Below are the code and all the weights of a small trained network. Each question names an input and a class and asks about switching units off, where a switched-off unit gives its printed mean instead of its output.

import numpy as np


def w(rows, s, z=0):
    codes = np.array(rows[::2]) - 128.0
    scale = np.full(codes.shape[1], s)
    scale[-1] = z or s
    return codes * scale


def f(y):
    return y / 2 * (1 + np.tanh(0.7978845608 * (y + 0.044715 * y**3)))


def log_softmax(a):
    a = a - a.max(-1, keepdims=True)
    return a - np.log(np.exp(a).sum(-1, keepdims=True))


def net(x, mask):
    res = np.array(x, float).reshape(1, 5) / 4 @ E
    y = f(res @ A[0][:, :-1].T + A[0][:, -1])
    res = res + np.where(mask, y, B[0][:, -1]) @ B[0][:, :-1]
    return log_softmax(res[-1] @ U[:, :-1].T + U[:, -1])


A, B = {}, {}
E = w([
[83,215,117,216,91,208],'x0',
[35,165,128,131,202,69],'x1',
[91,139,73,1,123,199],'x2',
[152,54,44,193,205,175],'x3',
[96,108,32,155,31,66],'x4',
],0.01)
A[0] = w([
[157,69,148,108,133,60,47],'N0',
[102,123,167,195,160,63,152],'N1',
[159,89,67,185,216,197,67],'N2',
[116,155,189,111,89,112,85],'N3',
[131,160,105,67,123,185,111],'N4',
[193,189,170,101,196,166,63],'N5',
[78,150,156,119,128,92,106],'N6',
[182,172,191,81,65,81,88],'N7',
[182,97,159,143,75,162,51],'N8',
[243,100,158,120,29,173,50],'N9',
[154,90,129,73,181,72,3],'N10',
[124,124,82,60,137,172,80],'N11',
[66,143,74,79,142,204,132],'N12',
[117,181,145,160,121,166,37],'N13',
[127,45,215,81,174,125,80],'N14',
[57,117,149,146,162,101,62],'N15',
[107,196,76,177,86,144,57],'N16',
[126,209,156,90,113,83,149],'N17',
[75,173,135,181,73,196,8],'N18',
[53,111,162,119,190,109,80],'N19',
[108,129,176,90,85,101,74],'N20',
[148,185,192,137,174,199,57],'N21',
[64,156,99,154,205,36,112],'N22',
[184,154,127,165,135,79,107],'N23',
[17,138,131,138,170,107,39],'N24',
[141,131,154,183,140,92,157],'N25',
[147,202,181,89,64,126,50],'N26',
[108,111,77,151,191,134,86],'N27',
[112,177,165,125,109,110,96],'N28',
[222,80,168,157,67,160,64],'N29',
[89,181,110,189,135,189,49],'N30',
[165,108,186,177,113,103,98],'N31',
[151,124,177,221,119,116,87],'N32',
[137,70,80,86,107,43,89],'N33',
[160,73,50,149,171,150,53],'N34',
[85,135,90,56,138,142,108],'N35',
[96,108,100,129,65,81,100],'N36',
[79,182,139,150,108,208,22],'N37',
[167,138,201,118,212,156,111],'N38',
[89,148,157,204,108,168,62],'N39',
[111,161,12,157,53,72,44],'N40',
],0.012,0.0051)
B[0] = w([
[224,110,169,109,135,98,182],'N0',
[80,87,167,68,68,128,218],'N1',
[66,91,119,208,223,88,251],'N2',
[100,97,92,193,173,105,175],'N3',
[91,63,161,82,60,94,191],'N4',
[119,245,20,123,59,79,198],'N5',
[114,125,122,150,185,198,168],'N6',
[116,73,102,216,169,119,204],'N7',
[131,97,94,74,139,210,176],'N8',
[112,122,101,115,125,254,233],'N9',
[223,110,168,117,168,122,183],'N10',
[79,74,176,83,105,79,188],'N11',
[86,71,191,97,48,81,224],'N12',
[177,127,134,102,163,97,174],'N13',
[188,177,117,121,140,86,205],'N14',
[122,79,67,89,112,183,166],'N15',
[206,132,129,106,140,111,217],'N16',
[95,76,105,176,181,137,200],'N17',
[204,97,136,121,155,112,220],'N18',
[142,145,105,112,119,197,178],'N19',
[119,87,103,183,189,100,167],'N20',
[133,208,38,101,101,73,210],'N21',
[126,110,116,93,120,253,228],'N22',
[92,92,151,112,57,84,167],'N23',
[145,106,99,101,134,227,192],'N24',
[83,89,145,78,88,83,192],'N25',
[85,84,128,220,212,105,198],'N26',
[108,107,91,185,169,138,185],'N27',
[117,123,112,139,179,125,170],'N28',
[106,102,91,78,126,215,213],'N29',
[216,130,176,99,173,109,220],'N30',
[64,68,160,90,45,92,186],'N31',
[83,66,175,79,58,61,215],'N32',
[218,175,117,110,135,95,208],'N33',
[76,111,110,206,210,98,214],'N34',
[87,61,194,78,73,107,193],'N35',
[111,231,61,113,140,95,189],'N36',
[210,80,137,124,135,108,203],'N37',
[107,217,77,96,99,104,220],'N38',
[200,108,165,111,139,118,205],'N39',
[118,220,35,123,75,80,244],'N40',
],0.0086,0.011)
U = w([
[66,93,155,98,82,102,117],'0',
[81,107,84,205,201,121,111],'1',
[125,212,35,119,106,98,104],'2',
[230,123,129,112,156,117,131],'3',
[107,116,84,101,131,254,116],'4',
[86,141,126,139,128,138,254],'5',
[110,144,166,161,123,144,109],'6',
[124,154,163,162,121,144,108],'7',
],0.017,0.022)

Each question gives the input, the list of numbers given to net, and the class t.
The units are the neurons (one row each of A and B). Each row of codes is followed by its name. A weight is (code - 128) times the scale printed after its matrix; where a second scale follows, it is the last column's (A, B and U).
mask holds one flag per neuron, in row order. A switched-off neuron (its flag False) gives its mean, the last column of its row in B, instead of its output. The means were averaged over made-up inputs and are rounded, as every weight is.
A unit's drop is (log p(t) with every unit on - log p(t) with that unit switched off) / (log p(t) with every unit on - log p(t) with every unit switched off).
most important unit: the unit with the biggest drop
top k neurons: the k neurons with the biggest drops, biggest first
drop when u is switched off: that unit's drop, to one decimal
input [2,8,-6,2,-3], class 4: most important unit -> N22
input [0,-6,7,-1,7], class 0: top 3 neurons -> (N11, N12, N35)
input [-1,-2,-1,-2,-1], class 5: top 4 neurons -> (N2, N22, N34, N24)
input [-8,7,-8,1,0], class 0: top 3 neurons -> (N1, N31, N25)
input [-6,4,8,8,1], class 0: top 4 neurons -> (N12, N35, N11, N4)
input [2,7,1,-2,-6], class 4: top 4 neurons -> (N24, N22, N40, N19)
input [-4,8,7,3,-2], class 4: top 3 neurons -> (N22, N24, N19)
input [-4,7,7,6,1], class 0: top 3 neurons -> (N12, N35, N11)
input [0,8,-3,-4,-8], class 2: top 2 neurons -> (N5, N21)
input [7,-6,-7,7,2], class 0: top 2 neurons -> (N32, N31)
input [5,-1,5,-3,-1], class 0: top 2 neurons -> (N12, N4)
input [8,1,-2,7,4], class 3: top 2 neurons -> (N30, N16)
input [5,-7,-6,-5,-8], class 2: drop when N38 is switched off -> 0.2
input [-5,6,-4,3,5], class 4: drop when N21 is switched off -> 0.1
input [0,8,-8,-3,-2], class 0: most important unit -> N32
input [-8,-7,6,-2,-8], class 2: drop when N30 is switched off -> 0.1
